Here is a tiny trained network, its code and every weight. The questions are about switching its units off for an input and a class, where a switched-off unit gives its printed mean instead of its output.

import numpy as np


def w(rows, s, z=0):
    codes = np.array(rows[::2]) - 128.0
    scale = np.full(codes.shape[1], s)
    scale[-1] = z or s
    return codes * scale


def f(y):
    return np.maximum(y, 0)


def log_softmax(a):
    a = a - a.max(-1, keepdims=True)
    return a - np.log(np.exp(a).sum(-1, keepdims=True))


def net(x, mask):
    res = np.array(x, float).reshape(1, 6) / 4 @ E
    y = f(res @ A[0][:, :-1].T + A[0][:, -1])
    res = res + np.where(mask, y, B[0][:, -1]) @ B[0][:, :-1]
    return log_softmax(res[-1] @ U[:, :-1].T + U[:, -1])


A, B = {}, {}
E = w([
[229,115,175],'x0',
[128,129,129],'x1',
[129,129,128],'x2',
[127,129,126],'x3',
[154,114,45],'x4',
[97,5,133],'x5',
],0.017)
A[0] = w([
[97,59,80,142],'N0',
[124,73,165,187],'N1',
[129,197,85,178],'N2',
[8,172,123,165],'N3',
[114,14,182,8],'N4',
[127,77,164,9],'N5',
[106,73,53,119],'N6',
[196,129,48,161],'N7',
[215,87,131,157],'N8',
[79,124,183,226],'N9',
[19,60,93,151],'N10',
[119,45,175,183],'N11',
[174,167,195,193],'N12',
[152,195,83,108],'N13',
],0.015,0.011)
B[0] = w([
[138,175,87,209],'N0',
[81,113,71,197],'N1',
[150,82,178,214],'N2',
[98,52,185,249],'N3',
[140,93,168,195],'N4',
[211,127,205,148],'N5',
[156,158,68,203],'N6',
[71,44,137,207],'N7',
[132,102,233,209],'N8',
[201,76,231,209],'N9',
[153,148,59,252],'N10',
[60,97,93,219],'N11',
[143,248,30,221],'N12',
[110,49,166,192],'N13',
],0.013,0.018)
U = w([
[150,95,180,219],'0',
[2,87,128,3],'1',
[125,214,57,193],'2',
],0.015,0.0028)

Each question gives the input, the list of numbers given to net, and the class t.
The units are the neurons (one row each of A and B). Each row of codes is followed by its name. A weight is (code - 128) times the scale printed after its matrix; where a second scale follows, it is the last column's (A, B and U).
mask holds one flag per neuron, in row order. A switched-off neuron (its flag False) gives its mean, the last column of its row in B, instead of its output. The means were averaged over made-up inputs and are rounded, as every weight is.
A unit's drop is (log p(t) with every unit on - log p(t) with that unit switched off) / (log p(t) with every unit on - log p(t) with every unit switched off).
The circuit of an input: a set's keep is (log p(t) with only the set's units on - log p(t) with every unit switched off) / (log p(t) with every unit on - log p(t) with every unit switched off). Starting from the 12 units with the biggest drops (on a tie, the unit counted first), units are removed one at a time, each time the one whose removal leaves the highest keep (on an exact tie, the one counted first), for as long as the keep stays at least 0.8.
units of the circuit, in order: the units of the circuit, biggest drop first
most important unit: the unit with the biggest drop
k most important neurons: the k neurons with the biggest drops, biggest first
drop of u: that unit's drop, to one decimal
input [-2,4,-3,4,7,-7], class 1: most important unit => N7
input [-6,-7,3,2,-3,-1], class 0: units of the circuit, in order => N9; N11
input [-6,4,0,4,-1,-6], class 0: units of the circuit, in order => N11; N2
input [1,0,4,-3,-5,-4], class 2: 2 most important neurons => N12; N8
input [8,3,7,-1,1,1], class 1: units of the circuit, in order => N9; N2
input [6,-3,7,1,2,1], class 1: units of the circuit, in order => N9; N7
input [3,-7,-1,6,4,8], class 1: 2 most important neurons => N11; N1
input [5,4,-1,8,7,3], class 1: 2 most important neurons => N7; N9
input [-4,-2,5,4,-8,0], class 0: 2 most important neurons => N9; N7
input [0,7,3,-5,7,2], class 2: 2 most important neurons => N3; N6
input [6,7,8,-7,5,4], class 1: 2 most important neurons => N9; N11
input [-5,-4,5,-1,7,-8], class 1: 2 most important neurons => N7; N9
input [7,1,-8,-8,-7,0], class 2: 2 most important neurons => N12; N3
input [8,-7,-8,-7,-2,-5], class 2: units of the circuit, in order => N12
input [-8,-6,6,5,-6,0], class 0: 3 most important neurons => N9; N11; N7
input [-1,6,0,2,5,-7], class 1: 3 most important neurons => N9; N7; N8
input [1,0,3,-1,-1,-1], class 2: drop of N3 => 0.6
input [-7,-3,-8,-4,-7,-8], class 0: drop of N9 => 0.1
input [-5,-3,-8,-1,8,7], class 2: drop of N12 => 0.0
input [3,-6,-5,6,2,8], class 1: units of the circuit, in order => N11
input [-8,7,-8,5,-8,-4], class 0: drop of N9 => 0.5
